Below are the code and all the weights of a small trained network. Each question names an input and a target symbol and asks about switching units off, where a switched-off unit gives its printed mean instead of its output.

import numpy as np


def w(rows, s, z=0):
    codes = np.array(rows[::2]) - 128.0
    scale = np.full(codes.shape[1], s)
    scale[-1] = z or s
    return codes * scale


def norm(h):
    return h / np.sqrt((h * h).mean(-1, keepdims=True) + 1e-5)


def f(y):
    return y / 2 * (1 + np.tanh(0.7978845608 * (y + 0.044715 * y**3)))


def softmax(a):
    e = np.exp(a - a.max(-1, keepdims=True))
    return e / e.sum(-1, keepdims=True)


def log_softmax(a):
    a = a - a.max(-1, keepdims=True)
    return a - np.log(np.exp(a).sum(-1, keepdims=True))


def net(x, mask):
    ids = ['βζηθλμξπστφω'.index(c) for c in x.split()]
    T = len(ids)
    res = E[ids] + P[:T]
    r = norm(res)
    for j in range(2):
        rows = slice(3 * j, 3 * j + 3)
        q, k, v = (r @ M[0][rows].T for M in (Q, K, V))
        z = softmax(np.where(np.tri(T) > 0, q @ k.T / 3**0.5, -1e9)) @ v
        o = O[0][rows]
        res = res + np.where(mask[j], z, o[:, -1]) @ o[:, :-1]
    y = f(norm(res) @ A[0][:, :-1].T + A[0][:, -1])
    res = res + np.where(mask[2:10], y, B[0][:, -1]) @ B[0][:, :-1]
    return log_softmax(norm(res)[-1] @ U[:, :-1].T + U[:, -1])


Q, K, V, O, A, B = {}, {}, {}, {}, {}, {}
E = w([
[116,115,127,125],'β',
[44,165,26,186],'ζ',
[155,66,139,183],'η',
[57,156,52,144],'θ',
[74,122,167,156],'λ',
[129,99,91,76],'μ',
[70,95,7,169],'ξ',
[51,152,164,161],'π',
[115,207,84,108],'σ',
[63,88,153,87],'τ',
[167,153,200,75],'φ',
[120,171,128,154],'ω',
],0.019)
P = w([
[79,200,2,163],'0',
[68,185,69,170],'1',
[87,149,65,135],'2',
[97,146,77,131],'3',
[96,128,96,119],'4',
[114,134,108,117],'5',
[134,169,125,146],'6',
[126,143,145,137],'7',
[140,126,149,120],'8',
],0.0086)
Q[0] = w([
[232,110,101,145],'H0',
[1,229,110,145],'H0',
[70,197,120,146],'H0',
[84,60,65,99],'H1',
[164,109,8,246],'H1',
[69,143,87,33],'H1',
],0.009)
K[0] = w([
[74,175,45,119],'H0',
[231,124,161,104],'H0',
[165,70,178,228],'H0',
[155,36,101,183],'H1',
[11,151,12,131],'H1',
[139,72,95,156],'H1',
],0.012)
V[0] = w([
[85,155,38,232],'H0',
[123,240,173,50],'H0',
[197,84,206,82],'H0',
[102,63,157,196],'H1',
[110,109,46,255],'H1',
[176,202,180,137],'H1',
],0.0088)
O[0] = w([
[191,99,163,119,250],'H0',
[1,132,88,43,131],'H0',
[142,36,71,164,2],'H0',
[189,158,95,205,127],'H1',
[149,118,186,153,246],'H1',
[119,98,76,117,73],'H1',
],0.0062,0.0077)
A[0] = w([
[118,194,119,165,63],'N0',
[226,186,184,51,255],'N1',
[96,192,166,128,138],'N2',
[82,84,85,69,140],'N3',
[175,74,178,198,190],'N4',
[228,125,180,56,117],'N5',
[179,114,101,197,99],'N6',
[157,254,126,92,121],'N7',
],0.013,0.0047)
B[0] = w([
[111,24,206,113,184],'N0',
[95,254,64,107,255],'N1',
[214,44,170,94,235],'N2',
[73,185,165,26,157],'N3',
[109,247,90,196,195],'N4',
[61,81,89,170,182],'N5',
[53,162,72,102,149],'N6',
[51,96,132,154,241],'N7',
],0.0078,0.0085)
U = w([
[34,202,192,123,254],'β',
[76,178,147,130,213],'ζ',
[106,166,146,92,124],'η',
[160,119,200,105,84],'θ',
[163,111,167,2,104],'λ',
[133,81,24,157,78],'μ',
[28,103,33,34,76],'ξ',
[118,147,43,54,42],'π',
[189,180,249,154,11],'σ',
[98,26,152,175,93],'τ',
[194,211,84,186,163],'φ',
[108,51,166,96,48],'ω',
],0.0095,0.0053)

Each question gives the input, a string of symbols that net reads in full, and the target symbol t.
The units are the heads (3 rows each of Q, K, V and O) and the neurons (one row each of A and B). Each row of codes is followed by its name. A weight is (code - 128) times the scale printed after its matrix; where a second scale follows, it is the last column's (O, A, B and U).
mask holds one flag per unit, heads first, then neurons. A switched-off unit (its flag False) gives its mean, the last column of its rows in O or B, instead of its output. The means were averaged over made-up inputs and are rounded, as every weight is.
A unit's drop is (log p(t) with every unit on - log p(t) with that unit switched off) / (log p(t) with every unit on - log p(t) with every unit switched off).
The circuit of an input: a set's keep is (log p(t) with only the set's units on - log p(t) with every unit switched off) / (log p(t) with every unit on - log p(t) with every unit switched off). Starting from all 10 units, units are removed one at a time, each time the one whose removal leaves the highest keep (on an exact tie, the one counted first), for as long as the keep stays at least 0.8.
units of the circuit, in order: the units of the circuit, biggest drop first
unit that matters most: the unit with the biggest drop
k most important neurons: the k neurons with the biggest drops, biggest first
which heads matter: for each layer, one digit per head in row order, 1 if its drop is at least 0.15 and else 0, layers parted by /
drop when u is switched off: that unit's drop, to one decimal
input θ φ π β ζ ω ζ, target ξ: which heads matter => 10
input π β β η β ω ζ, target φ: which heads matter => 10
input φ τ ζ ζ η τ, target φ: unit that matters most => H1
input β θ ζ ω η ζ ω, target φ: which heads matter => 10
input λ η λ β τ φ φ π, target ξ: units of the circuit, in order => [H0, H1]
input ω σ η ζ ξ, target φ: units of the circuit, in order => [H0, N7]
input λ λ σ ζ μ λ η π τ, target φ: units of the circuit, in order => [H1, H0, N4]
input η ζ λ, target φ: units of the circuit, in order => [H0, N4]
input λ μ η θ, target φ: which heads matter => 10
input λ σ β π π λ, target σ: which heads matter => 00
input ζ ξ θ μ θ ω τ ζ λ, target σ: 3 most important neurons => [N1, N7, N5]
input ξ ζ τ θ λ λ φ β, target ξ: drop when H0 is switched off => 0.2
input λ ζ ω ζ φ σ, target ξ: drop when N4 is switched off => 0.1
input ζ λ φ τ ξ π, target ξ: units of the circuit, in order => [H0]
input ζ τ φ ω, target ξ: drop when N4 is switched off => 0.1
